Below are the code and all the weights of a small trained network. Each question names an input and a class and asks about switching units off, where a switched-off unit gives its printed mean instead of its output.

import numpy as np


def w(rows, s, z=0):
    codes = np.array(rows[::2]) - 128.0
    scale = np.full(codes.shape[1], s)
    scale[-1] = z or s
    return codes * scale


def norm(h):
    return h / np.sqrt((h * h).mean(-1, keepdims=True) + 1e-5)


def f(y):
    return np.maximum(y, 0)


def log_softmax(a):
    a = a - a.max(-1, keepdims=True)
    return a - np.log(np.exp(a).sum(-1, keepdims=True))


def net(x, mask):
    res = np.array(x, float).reshape(1, 6) / 4 @ E
    u = 0
    for l in range(4):
        y = f(norm(res) @ A[l][:, :-1].T + A[l][:, -1])
        res = res + np.where(mask[u : u + 12], y, B[l][:, -1]) @ B[l][:, :-1]
        u += 12
    return log_softmax(norm(res)[-1] @ U[:, :-1].T + U[:, -1])


A, B = {}, {}
E = w([
[62,208,149,173,148],'x0',
[128,129,129,129,128],'x1',
[174,193,47,166,146],'x2',
[125,150,101,186,2],'x3',
[128,126,127,131,131],'x4',
[127,128,128,127,127],'x5',
],0.009)
A[0] = w([
[104,194,212,203,143,102],'0.n0',
[43,110,231,117,122,71],'0.n1',
[98,75,212,144,113,179],'0.n2',
[34,186,116,93,209,147],'0.n3',
[101,137,134,206,4,62],'0.n4',
[152,124,101,108,159,131],'0.n5',
[181,150,137,135,137,2],'0.n6',
[123,2,164,128,93,135],'0.n7',
[150,82,147,166,204,135],'0.n8',
[192,38,90,58,253,165],'0.n9',
[102,241,183,136,84,56],'0.n10',
[43,54,153,110,214,61],'0.n11',
],0.0075,0.0057)
B[0] = w([
[42,114,112,66,121,179],'0.n0',
[111,208,117,158,113,182],'0.n1',
[105,99,254,129,100,209],'0.n2',
[200,163,185,212,170,207],'0.n3',
[109,65,92,107,122,203],'0.n4',
[127,106,119,173,124,157],'0.n5',
[126,70,142,118,104,128],'0.n6',
[173,89,154,168,157,209],'0.n7',
[116,154,137,80,108,173],'0.n8',
[33,133,60,78,115,254],'0.n9',
[92,111,71,169,144,165],'0.n10',
[90,199,176,121,117,181],'0.n11',
],0.0091,0.0067)
A[1] = w([
[191,66,178,185,129,4],'1.n0',
[94,71,215,132,111,167],'1.n1',
[99,98,177,112,117,163],'1.n2',
[95,173,146,72,222,110],'1.n3',
[255,47,124,89,162,138],'1.n4',
[160,185,181,159,116,6],'1.n5',
[62,123,16,114,111,126],'1.n6',
[92,152,144,148,61,127],'1.n7',
[172,192,44,111,134,84],'1.n8',
[137,133,143,17,199,134],'1.n9',
[181,158,43,148,69,2],'1.n10',
[225,63,116,134,91,100],'1.n11',
],0.0098,0.0066)
B[1] = w([
[199,2,43,202,19,144],'1.n0',
[104,116,92,84,68,254],'1.n1',
[110,75,70,123,111,215],'1.n2',
[220,74,158,179,121,215],'1.n3',
[53,204,61,109,125,172],'1.n4',
[49,187,137,62,224,132],'1.n5',
[180,167,42,122,121,247],'1.n6',
[94,131,38,90,193,189],'1.n7',
[83,39,186,69,139,185],'1.n8',
[86,169,49,177,91,194],'1.n9',
[138,235,162,124,86,169],'1.n10',
[242,104,142,209,60,180],'1.n11',
],0.0089,0.0066)
A[2] = w([
[109,114,71,187,146,169],'2.n0',
[143,161,74,107,203,103],'2.n1',
[144,153,240,163,185,23],'2.n2',
[78,171,252,138,158,2],'2.n3',
[223,86,156,172,139,146],'2.n4',
[152,83,94,139,43,144],'2.n5',
[136,77,228,140,70,109],'2.n6',
[87,101,53,63,118,145],'2.n7',
[223,177,194,182,226,60],'2.n8',
[39,124,120,71,170,136],'2.n9',
[93,108,117,32,144,84],'2.n10',
[142,129,118,40,180,112],'2.n11',
],0.011,0.0082)
B[2] = w([
[129,119,170,79,130,225],'2.n0',
[129,135,126,181,155,176],'2.n1',
[90,175,87,73,5,154],'2.n2',
[172,162,91,61,194,160],'2.n3',
[48,140,97,160,194,159],'2.n4',
[143,106,195,97,198,239],'2.n5',
[181,113,58,188,188,167],'2.n6',
[105,137,157,174,77,254],'2.n7',
[86,43,186,208,163,172],'2.n8',
[127,150,159,100,66,203],'2.n9',
[89,172,99,127,81,160],'2.n10',
[138,169,100,207,131,142],'2.n11',
],0.012,0.0086)
A[3] = w([
[79,224,114,151,111,100],'3.n0',
[119,55,200,45,118,130],'3.n1',
[121,147,187,47,198,45],'3.n2',
[20,154,187,85,83,50],'3.n3',
[115,93,177,133,39,68],'3.n4',
[197,107,148,134,118,31],'3.n5',
[182,181,36,181,115,109],'3.n6',
[232,81,160,133,91,126],'3.n7',
[147,178,81,62,67,248],'3.n8',
[253,165,125,103,143,1],'3.n9',
[76,66,197,70,134,69],'3.n10',
[61,126,159,77,104,64],'3.n11',
],0.013,0.0067)
B[3] = w([
[157,55,37,116,140,200],'3.n0',
[165,77,53,181,139,175],'3.n1',
[215,228,99,126,190,142],'3.n2',
[143,120,186,70,97,204],'3.n3',
[83,62,144,92,109,177],'3.n4',
[58,155,64,116,176,138],'3.n5',
[81,189,34,77,106,188],'3.n6',
[197,150,156,170,119,173],'3.n7',
[129,118,190,167,182,248],'3.n8',
[206,237,215,198,6,150],'3.n9',
[148,219,96,109,153,164],'3.n10',
[71,155,189,100,135,171],'3.n11',
],0.012,0.013)
U = w([
[42,38,223,30,38,156],'0',
[77,141,16,110,119,168],'1',
[205,12,140,196,43,164],'2',
[248,204,168,209,27,36],'3',
[132,200,210,28,186,92],'4',
[62,86,195,241,243,2],'5',
],0.017,0.007)

Each question gives the input, the list of numbers given to net, and the class t.
The units are the neurons (one row each of A and B). Each row of codes is followed by its name. A weight is (code - 128) times the scale printed after its matrix; where a second scale follows, it is the last column's (A, B and U).
mask holds one flag per neuron, layer by layer. A switched-off neuron (its flag False) gives its mean, the last column of its row in B, instead of its output. The means were averaged over made-up inputs and are rounded, as every weight is.
A unit's drop is (log p(t) with every unit on - log p(t) with that unit switched off) / (log p(t) with every unit on - log p(t) with every unit switched off).
The circuit of an input: a set's keep is (log p(t) with only the set's units on - log p(t) with every unit switched off) / (log p(t) with every unit on - log p(t) with every unit switched off). Starting from the 12 units with the biggest drops (on a tie, the unit counted first), units are removed one at a time, each time the one whose removal leaves the highest keep (on an exact tie, the one counted first), for as long as the keep stays at least 0.8.
units of the circuit, in order: the units of the circuit, biggest drop first
most important unit: the unit with the biggest drop
top k neurons: the k neurons with the biggest drops, biggest first
top k neurons in layer l: the k neurons of layer l with the biggest drops, biggest first
drop when u is switched off: that unit's drop, to one decimal
input [7,-6,-1,-1,-7,-6], class 4: top 3 neurons -> 0.n3, 2.n3, 2.n7
input [-7,-5,-7,1,6,4], class 2: units of the circuit, in order -> 3.n1
input [-7,6,1,-7,2,-5], class 1: top 2 neurons -> 1.n6, 0.n2
input [8,-8,0,4,4,-3], class 0: units of the circuit, in order -> 0.n0, 3.n3
input [1,-3,6,-5,-3,1], class 5: top 2 neurons -> 0.n3, 1.n3
input [6,8,0,2,1,-3], class 0: top 2 neurons -> 2.n0, 0.n0
input [3,3,-6,0,-6,-6], class 4: top 3 neurons -> 2.n3, 0.n9, 0.n1
input [6,7,-8,0,-8,3], class 4: top 2 neurons -> 2.n3, 0.n9
input [1,-2,-1,-4,7,0], class 4: top 4 neurons -> 0.n3, 1.n6, 0.n4, 1.n3
input [-2,5,1,4,6,5], class 3: top 2 neurons -> 0.n2, 1.n11
input [1,7,-4,-6,6,-3], class 4: top 3 neurons -> 0.n11, 0.n3, 2.n3
input [0,-5,4,-6,6,1], class 1: top 2 neurons -> 0.n9, 1.n9
input [1,7,3,3,-5,-1], class 1: top 4 neurons -> 1.n6, 0.n7, 1.n3, 3.n6
input [5,7,-4,-6,5,6], class 4: most important unit -> 2.n3
input [-5,-6,-5,1,-2,5], class 2: top 2 neurons in layer 0 -> 0.n7, 0.n0
input [-6,-3,2,8,-1,7], class 3: drop when 0.n2 is switched off -> 0.1
input [5,6,-7,-6,0,-6], class 4: drop when 2.n3 is switched off -> 1.4
input [5,-3,4,5,3,-3], class 1: drop when 1.n6 is switched off -> 3.1
input [-4,6,5,1,-1,0], class 3: top 2 neurons in layer 1 -> 1.n6, 1.n11
input [-3,-6,-7,2,-3,-1], class 2: most important unit -> 0.n7
